Below are the code and all the weights of a small trained network. Each question names an input and a class and asks about switching units off, where a switched-off unit gives its printed mean instead of its output.

import numpy as np


def w(rows, s, z=0):
    codes = np.array(rows[::2]) - 128.0
    scale = np.full(codes.shape[1], s)
    scale[-1] = z or s
    return codes * scale


def f(y):
    return np.maximum(y, 0)


def log_softmax(a):
    a = a - a.max(-1, keepdims=True)
    return a - np.log(np.exp(a).sum(-1, keepdims=True))


def net(x, mask):
    res = np.array(x, float).reshape(1, 6) / 4 @ E
    y = f(res @ A[0][:, :-1].T + A[0][:, -1])
    res = res + np.where(mask, y, B[0][:, -1]) @ B[0][:, :-1]
    return log_softmax(res[-1] @ U[:, :-1].T + U[:, -1])


A, B = {}, {}
E = w([
[91,111,90,195,209,155,152,135,86,156,109,118],'x0',
[60,20,117,102,166,118,144,172,86,170,56,117],'x1',
[166,253,180,139,71,57,146,132,201,155,99,124],'x2',
[129,122,96,122,123,121,161,167,166,122,143,174],'x3',
[203,129,130,112,65,170,128,156,146,38,134,145],'x4',
[158,103,59,225,60,213,170,101,173,124,83,151],'x5',
],0.011)
A[0] = w([
[179,218,156,142,90,157,80,118,175,142,124,97,255],'n1',
[164,89,123,157,86,177,50,108,101,63,123,134,169],'n2',
[109,168,64,105,174,70,155,123,116,131,177,121,153],'n3',
[179,134,95,127,78,194,126,142,179,26,135,130,246],'n4',
[1,85,112,122,146,106,104,133,119,210,83,90,138],'n5',
[76,72,51,206,172,170,142,89,87,225,73,136,221],'n6',
[121,131,176,66,128,69,160,149,125,169,73,79,134],'n7',
[142,92,85,89,82,177,98,81,146,60,179,159,18],'n8',
[144,88,118,117,71,78,179,180,169,90,81,165,56],'n9',
[156,128,61,135,121,160,216,144,196,97,61,158,91],'n10',
],0.0089,0.0025)
B[0] = w([
[105,217,114,186,117,185,152,93,149,125,49,158,216],'n1',
[137,102,131,139,201,103,175,180,103,101,134,101,192],'n2',
[76,126,172,129,39,154,79,88,178,137,68,80,158],'n3',
[149,59,138,170,171,125,148,236,60,81,165,142,232],'n4',
[173,1,94,107,178,131,167,186,61,45,241,87,217],'n5',
[114,132,9,208,87,173,218,69,164,131,103,131,248],'n6',
[142,150,177,45,132,142,90,143,122,192,127,139,177],'n7',
[186,43,108,67,132,114,125,151,81,79,202,61,186],'n8',
[120,152,81,176,124,202,159,103,105,133,89,161,180],'n9',
[151,103,78,189,116,152,161,111,98,96,133,107,202],'n10',
],0.008,0.017)
U = w([
[136,82,142,1,165,104,84,207,80,96,181,116,88],'0',
[102,239,149,94,108,168,81,85,154,161,131,131,87],'1',
[134,105,60,191,119,218,237,142,102,94,153,119,244],'2',
],0.0078,0.0011)

Each question gives the input, the list of numbers given to net, and the class t.
The units are the neurons (one row each of A and B). Each row of codes is followed by its name. A weight is (code - 128) times the scale printed after its matrix; where a second scale follows, it is the last column's (A, B and U).
mask holds one flag per neuron, in row order. A switched-off neuron (its flag False) gives its mean, the last column of its row in B, instead of its output. The means were averaged over made-up inputs and are rounded, as every weight is.
A unit's drop is (log p(t) with every unit on - log p(t) with that unit switched off) / (log p(t) with every unit on - log p(t) with every unit switched off).
The circuit of an input: a set's keep is (log p(t) with only the set's units on - log p(t) with every unit switched off) / (log p(t) with every unit on - log p(t) with every unit switched off). Starting from all 10 units, units are removed one at a time, each time the one whose removal leaves the highest keep (on an exact tie, the one counted first), for as long as the keep stays at least 0.8.
circuit, biggest first: the units of the circuit, biggest drop first
k most important neurons: the k neurons with the biggest drops, biggest first
drop when u is switched off: that unit's drop, to one decimal
input [-1,-7,-5,-3,-5,-1], class 1: circuit, biggest first : n5, n4, n6
input [7,-1,1,6,6,-7], class 0: circuit, biggest first : n6
input [-6,5,4,-5,5,-6], class 1: circuit, biggest first : n5, n4
input [-5,-2,7,-1,-3,4], class 1: circuit, biggest first : n5, n6
input [-2,-5,-1,6,1,-4], class 0: 3 most important neurons : n6, n10, n9
input [4,5,3,-1,-5,-5], class 0: 2 most important neurons : n7, n5
input [-4,7,4,6,-2,0], class 0: 2 most important neurons : n6, n7
input [-3,-7,1,-5,-3,2], class 1: 3 most important neurons : n5, n6, n10
input [8,1,8,5,3,-2], class 1: drop when n6 is switched off : 0.2
input [-7,0,-4,0,4,-1], class 0: drop when n6 is switched off : 0.3
input [3,7,0,2,-3,-5], class 0: drop when n9 is switched off : 0.3
